Below are the code and all the weights of a small trained network. Each question names an input and a class and asks about switching units off, where a switched-off unit gives its printed mean instead of its output.

import numpy as np


def w(rows, s, z=0):
    codes = np.array(rows[::2]) - 128.0
    scale = np.full(codes.shape[1], s)
    scale[-1] = z or s
    return codes * scale


def norm(h):
    return h / np.sqrt((h * h).mean(-1, keepdims=True) + 1e-5)


def f(y):
    return np.maximum(y, 0)


def log_softmax(a):
    a = a - a.max(-1, keepdims=True)
    return a - np.log(np.exp(a).sum(-1, keepdims=True))


def net(x, mask):
    res = np.array(x, float).reshape(1, 4) / 4 @ E
    u = 0
    for l in range(3):
        y = f(norm(res) @ A[l][:, :-1].T + A[l][:, -1])
        res = res + np.where(mask[u : u + 6], y, B[l][:, -1]) @ B[l][:, :-1]
        u += 6
    return log_softmax(norm(res)[-1] @ U[:, :-1].T + U[:, -1])


A, B = {}, {}
E = w([
[241,195,122,173,133,95,109,156],'x0',
[170,107,97,154,174,251,166,156],'x1',
[78,197,128,105,81,186,93,184],'x2',
[178,160,67,47,102,132,170,126],'x3',
],0.0028)
A[0] = w([
[92,224,132,77,104,174,180,153,114],'0.n0',
[165,88,140,163,100,225,188,126,32],'0.n1',
[176,167,42,42,108,137,200,146,23],'0.n2',
[20,54,109,54,109,187,191,36,35],'0.n3',
[206,22,103,108,156,73,233,37,58],'0.n4',
[142,143,37,2,130,77,191,127,3],'0.n5',
],0.0042,0.0023)
B[0] = w([
[38,174,141,142,161,157,143,61,206],'0.n0',
[70,99,53,43,173,21,126,192,185],'0.n1',
[139,42,156,247,98,178,70,147,205],'0.n2',
[117,105,189,203,53,47,246,199,238],'0.n3',
[46,245,133,153,184,205,125,45,252],'0.n4',
[107,31,178,203,149,118,2,140,201],'0.n5',
],0.0044,0.0031)
A[1] = w([
[134,116,138,60,112,86,97,109,6],'1.n0',
[253,197,97,175,106,119,121,140,106],'1.n1',
[70,125,216,186,153,105,118,156,169],'1.n2',
[170,80,86,74,199,207,181,188,30],'1.n3',
[157,129,141,82,131,151,121,98,33],'1.n4',
[129,128,136,129,113,82,198,152,80],'1.n5',
],0.0049,0.0013)
B[1] = w([
[126,149,100,128,121,30,102,131,136],'1.n0',
[2,69,191,130,100,145,193,199,181],'1.n1',
[203,127,85,107,141,165,106,142,253],'1.n2',
[114,121,71,68,144,86,112,139,158],'1.n3',
[123,146,121,118,119,144,110,166,128],'1.n4',
[158,183,141,160,85,113,124,150,152],'1.n5',
],0.006,0.0056)
A[2] = w([
[92,201,131,52,33,240,84,119,34],'2.n0',
[157,1,131,133,143,173,24,128,116],'2.n1',
[120,166,137,66,64,24,56,87,44],'2.n2',
[76,160,42,147,167,173,143,149,254],'2.n3',
[102,169,208,122,161,146,92,208,63],'2.n4',
[193,159,73,36,134,120,124,99,142],'2.n5',
],0.0047,0.001)
B[2] = w([
[153,139,157,165,211,121,123,59,207],'2.n0',
[157,124,113,142,107,173,72,189,229],'2.n1',
[144,118,71,67,159,162,147,154,218],'2.n2',
[168,160,150,82,102,77,95,89,252],'2.n3',
[103,76,107,139,108,111,169,88,220],'2.n4',
[142,150,146,141,2,98,145,166,149],'2.n5',
],0.0074,0.0034)
U = w([
[46,89,184,175,80,103,240,172,171],'0',
[168,87,101,178,124,179,33,164,164],'1',
[112,182,151,136,212,134,129,9,170],'2',
[156,139,1,14,126,75,139,159,134],'3',
[193,178,147,137,64,122,152,127,3],'4',
],0.008,0.0027)

Each question gives the input, the list of numbers given to net, and the class t.
The units are the neurons (one row each of A and B). Each row of codes is followed by its name. A weight is (code - 128) times the scale printed after its matrix; where a second scale follows, it is the last column's (A, B and U).
mask holds one flag per neuron, layer by layer. A switched-off neuron (its flag False) gives its mean, the last column of its row in B, instead of its output. The means were averaged over made-up inputs and are rounded, as every weight is.
A unit's drop is (log p(t) with every unit on - log p(t) with that unit switched off) / (log p(t) with every unit on - log p(t) with every unit switched off).
The circuit of an input: a set's keep is (log p(t) with only the set's units on - log p(t) with every unit switched off) / (log p(t) with every unit on - log p(t) with every unit switched off). Starting from the 12 units with the biggest drops (on a tie, the unit counted first), units are removed one at a time, each time the one whose removal leaves the highest keep (on an exact tie, the one counted first), for as long as the keep stays at least 0.8.
units of the circuit, in order: the units of the circuit, biggest drop first
unit that matters most: the unit with the biggest drop
top k neurons: the k neurons with the biggest drops, biggest first
k most important neurons of layer l: the k neurons of layer l with the biggest drops, biggest first
input [-6,8,2,1], class 3: unit that matters most => 1.n3
input [1,-7,5,8], class 1: units of the circuit, in order => [0.n5 0.n2]
input [-3,0,5,7], class 1: top 2 neurons => [0.n5 0.n2]
input [-3,-3,-2,-2], class 4: top 3 neurons => [1.n1 1.n2 1.n5]
input [-4,6,-4,-2], class 3: units of the circuit, in order => [0.n1 1.n3]
input [4,3,5,7], class 1: top 2 neurons => [0.n2 0.n5]
input [4,6,7,-5], class 2: top 3 neurons => [0.n5 2.n0 0.n2]
input [-5,-2,5,-8], class 1: top 2 neurons => [1.n2 0.n4]
input [4,8,8,3], class 2: top 3 neurons => [0.n0 2.n0 1.n2]
input [-6,3,2,8], class 1: top 4 neurons => [0.n5 0.n2 1.n1 2.n1]
input [-3,-8,8,-1], class 2: top 4 neurons => [2.n0 0.n0 0.n1 1.n3]
input [-2,6,6,4], class 2: top 3 neurons => [0.n0 2.n0 1.n2]
input [1,-1,4,-2], class 2: top 2 neurons => [2.n0 0.n5]
input [4,4,3,7], class 1: unit that matters most => 0.n2
input [0,-6,6,8], class 1: top 3 neurons => [0.n5 0.n2 0.n4]
input [7,8,2,-6], class 3: units of the circuit, in order => [1.n3 0.n1 0.n2 0.n5]
input [0,7,-5,-5], class 3: top 2 neurons => [0.n1 1.n3]
input [5,8,2,2], class 3: top 4 neurons => [1.n3 0.n1 0.n3 2.n3]
input [-3,-6,-3,-5], class 3: 2 most important neurons of layer 0 => [0.n2 0.n5]
input [-3,-3,-3,-6], class 1: unit that matters most => 1.n2
input [3,-2,-5,-4], class 2: top 3 neurons => [0.n4 0.n5 0.n2]
input [-4,5,-3,-2], class 3: top 3 neurons => [0.n1 1.n1 2.n3]
input [7,7,-3,-7], class 0: units of the circuit, in order => [1.n1 0.n5]
input [-6,-5,-5,8], class 1: units of the circuit, in order => [0.n5 2.n1]
input [-6,-4,3,5], class 0: 2 most important neurons of layer 0 => [0.n3 0.n0]
input [-4,3,2,5], class 1: 2 most important neurons of layer 1 => [1.n1 1.n2]
input [5,-2,-3,2], class 0: units of the circuit, in order => [1.n1]
input [6,-4,4,-5], class 0: 3 most important neurons of layer 0 => [0.n5 0.n4 0.n2]
input [0,8,-2,4], class 3: 2 most important neurons of layer 1 => [1.n3 1.n2]
